Here is a tiny trained network, its code and every weight. The questions are about switching its units off for an input and a target symbol, where a switched-off unit gives its printed mean instead of its output.

import numpy as np


def w(rows, s, z=0):
    codes = np.array(rows[::2]) - 128.0
    scale = np.full(codes.shape[1], s)
    scale[-1] = z or s
    return codes * scale


def f(y):
    return np.maximum(y, 0)


def softmax(a):
    e = np.exp(a - a.max(-1, keepdims=True))
    return e / e.sum(-1, keepdims=True)


def log_softmax(a):
    a = a - a.max(-1, keepdims=True)
    return a - np.log(np.exp(a).sum(-1, keepdims=True))


def net(x, mask):
    ids = ['δζθμξπφω'.index(c) for c in x.split()]
    T = len(ids)
    res = E[ids] + P[:T]
    u = 0
    for l in range(2):
        r = res
        for j in range(2):
            rows = slice(2 * j, 2 * j + 2)
            q, k, v = (r @ M[l][rows].T for M in (Q, K, V))
            z = softmax(np.where(np.tri(T) > 0, q @ k.T / 2**0.5, -1e9)) @ v
            o = O[l][rows]
            res = res + np.where(mask[u + j], z, o[:, -1]) @ o[:, :-1]
        u += 2
        y = f(res @ A[l][:, :-1].T + A[l][:, -1])
        res = res + np.where(mask[u : u + 16], y, B[l][:, -1]) @ B[l][:, :-1]
        u += 16
    return log_softmax(res[-1] @ U[:, :-1].T + U[:, -1])


Q, K, V, O, A, B = {}, {}, {}, {}, {}, {}
E = w([
[77,103,57],'δ',
[107,84,84],'ζ',
[164,187,105],'θ',
[190,157,119],'μ',
[107,161,146],'ξ',
[102,57,147],'π',
[62,227,206],'φ',
[4,100,211],'ω',
],0.017)
P = w([
[116,159,54],'0',
[115,102,71],'1',
[125,92,98],'2',
[124,109,135],'3',
[128,122,173],'4',
[154,112,230],'5',
[145,126,251],'6',
[12,254,129],'7',
],0.0052)
Q[0] = w([
[193,135,208],'L0H0',
[60,79,103],'L0H0',
[95,135,228],'L0H1',
[3,4,119],'L0H1',
],0.011)
K[0] = w([
[33,130,76],'L0H0',
[98,54,254],'L0H0',
[66,232,177],'L0H1',
[99,158,34],'L0H1',
],0.0095)
V[0] = w([
[240,102,255],'L0H0',
[205,95,75],'L0H0',
[162,103,132],'L0H1',
[59,45,151],'L0H1',
],0.0099)
O[0] = w([
[249,26,216,2],'L0H0',
[235,194,152,93],'L0H0',
[253,193,89,101],'L0H1',
[243,46,85,170],'L0H1',
],0.007,0.0076)
A[0] = w([
[130,6,129,120],'L0N0',
[146,170,94,93],'L0N1',
[212,165,64,128],'L0N2',
[120,177,112,167],'L0N3',
[170,193,119,106],'L0N4',
[81,202,160,48],'L0N5',
[181,150,180,182],'L0N6',
[70,119,126,67],'L0N7',
[113,172,156,124],'L0N8',
[135,123,141,92],'L0N9',
[132,80,108,117],'L0N10',
[195,158,175,169],'L0N11',
[135,194,245,170],'L0N12',
[167,117,110,133],'L0N13',
[92,108,178,254],'L0N14',
[173,184,118,117],'L0N15',
],0.013,0.0062)
B[0] = w([
[186,39,81,244],'L0N0',
[145,149,80,188],'L0N1',
[179,151,141,182],'L0N2',
[94,161,164,251],'L0N3',
[216,223,146,173],'L0N4',
[73,19,203,237],'L0N5',
[13,178,136,141],'L0N6',
[166,71,100,254],'L0N7',
[172,163,218,184],'L0N8',
[136,130,121,128],'L0N9',
[142,164,194,183],'L0N10',
[75,163,147,143],'L0N11',
[76,88,233,189],'L0N12',
[181,137,112,138],'L0N13',
[73,185,97,250],'L0N14',
[148,255,222,168],'L0N15',
],0.0058,0.0069)
Q[1] = w([
[80,134,182],'L1H0',
[97,173,63],'L1H0',
[253,236,193],'L1H1',
[82,94,23],'L1H1',
],0.0058)
K[1] = w([
[95,36,176],'L1H0',
[157,91,76],'L1H0',
[158,254,35],'L1H1',
[52,32,115],'L1H1',
],0.008)
V[1] = w([
[2,210,145],'L1H0',
[139,223,152],'L1H0',
[87,157,117],'L1H1',
[132,3,52],'L1H1',
],0.0053)
O[1] = w([
[149,103,175,255],'L1H0',
[175,26,134,114],'L1H0',
[216,200,104,178],'L1H1',
[126,110,254,98],'L1H1',
],0.006,0.0099)
A[1] = w([
[50,31,92,110],'L1N0',
[24,228,64,252],'L1N1',
[60,160,139,38],'L1N2',
[68,70,87,78],'L1N3',
[99,218,121,56],'L1N4',
[244,156,51,240],'L1N5',
[35,47,88,80],'L1N6',
[178,58,74,110],'L1N7',
[218,101,31,144],'L1N8',
[84,82,74,69],'L1N9',
[188,234,95,3],'L1N10',
[88,78,77,74],'L1N11',
[160,151,248,95],'L1N12',
[61,138,245,176],'L1N13',
[205,202,158,115],'L1N14',
[89,2,173,89],'L1N15',
],0.0087,0.0081)
B[1] = w([
[167,209,142,194],'L1N0',
[43,62,172,254],'L1N1',
[214,217,19,149],'L1N2',
[190,211,91,164],'L1N3',
[140,123,66,159],'L1N4',
[77,55,196,185],'L1N5',
[153,220,104,188],'L1N6',
[187,188,69,148],'L1N7',
[183,1,112,158],'L1N8',
[173,159,85,153],'L1N9',
[155,170,41,160],'L1N10',
[133,154,92,153],'L1N11',
[162,253,162,148],'L1N12',
[131,42,112,192],'L1N13',
[183,154,122,158],'L1N14',
[165,177,200,181],'L1N15',
],0.0083,0.019)
U = w([
[30,159,90,162],'δ',
[126,135,101,156],'ζ',
[163,134,164,252],'θ',
[192,254,115,71],'μ',
[6,46,180,148],'ξ',
[185,141,30,1],'π',
[60,123,225,158],'φ',
[172,42,177,221],'ω',
],0.0078,0.0057)

Each question gives the input, a string of symbols that net reads in full, and the target symbol t.
The units are the heads (2 rows each of Q, K, V and O) and the neurons (one row each of A and B). Each row of codes is followed by its name. A weight is (code - 128) times the scale printed after its matrix; where a second scale follows, it is the last column's (O, A, B and U).
mask holds one flag per unit, layer by layer, with each layer's heads first. A switched-off unit (its flag False) gives its mean, the last column of its rows in O or B, instead of its output. The means were averaged over made-up inputs and are rounded, as every weight is.
A unit's drop is (log p(t) with every unit on - log p(t) with that unit switched off) / (log p(t) with every unit on - log p(t) with every unit switched off).
top k neurons: the k neurons with the biggest drops, biggest first
k most important neurons of layer l: the k neurons of layer l with the biggest drops, biggest first
heads that matter: for each layer, one digit per head in row order, 1 if its drop is at least 0.15 and else 0, layers parted by /
drop of u: that unit's drop, to one decimal
input δ μ φ ζ, target π: heads that matter	10 / 01
input μ δ φ, target φ: heads that matter	01 / 10
input ω ω μ, target ω: heads that matter	01 / 00
input θ θ δ φ π φ δ, target π: heads that matter	10 / 01
input μ μ ζ, target ω: heads that matter	10 / 00
input δ ω ω δ δ δ θ, target δ: top 3 neurons	[L1N10 L1N1 L0N0]
input μ δ δ θ μ ω δ π, target μ: top 2 neurons	[L0N0 L1N1]
input μ δ δ ξ, target ξ: top 2 neurons	[L1N1 L0N5]
input δ δ δ φ δ μ δ φ, target φ: 3 most important neurons of layer 1	[L1N13 L1N12 L1N15]
input δ ζ ζ δ ζ, target ξ: heads that matter	10 / 00
input δ δ ξ ω ζ, target μ: heads that matter	10 / 01
input δ ζ δ, target ξ: heads that matter	11 / 00
input μ ζ μ θ μ μ δ, target ω: heads that matter	10 / 10
input π δ μ ξ δ δ δ ζ, target ξ: 2 most important neurons of layer 0	[L0N0 L0N5]
input δ θ ω δ ζ, target μ: heads that matter	10 / 00
input δ μ μ θ φ θ δ, target π: heads that matter	10 / 11
input π π ξ φ ζ, target π: heads that matter	10 / 01
input δ ζ δ ζ μ μ δ θ, target δ: heads that matter	00 / 11
input φ δ π, target π: heads that matter	01 / 01
input ζ ω μ ω μ, target ω: top 2 neurons	[L1N5 L1N8]
input μ μ δ δ δ ω, target μ: 3 most important neurons of layer 1	[L1N1 L1N6 L1N0]
input δ μ δ, target ω: heads that matter	10 / 00
input δ π μ, target π: 2 most important neurons of layer 0	[L0N15 L0N4]
input δ θ π μ, target π: 4 most important neurons of layer 0	[L0N15 L0N4 L0N2 L0N0]
input δ φ μ δ δ μ ζ, target ω: top 2 neurons	[L0N5 L1N8]
input μ φ δ ω δ ξ, target ξ: top neuron	[L1N13]
input δ δ ζ δ, target ξ: 3 most important neurons of layer 0	[L0N5 L0N12 L0N0]
input ζ μ δ μ, target δ: top neuron	[L1N1]
input ω μ δ δ δ δ δ μ, target δ: drop of L0H0	0.3
input φ ξ θ, target ξ: drop of L1H1	0.2
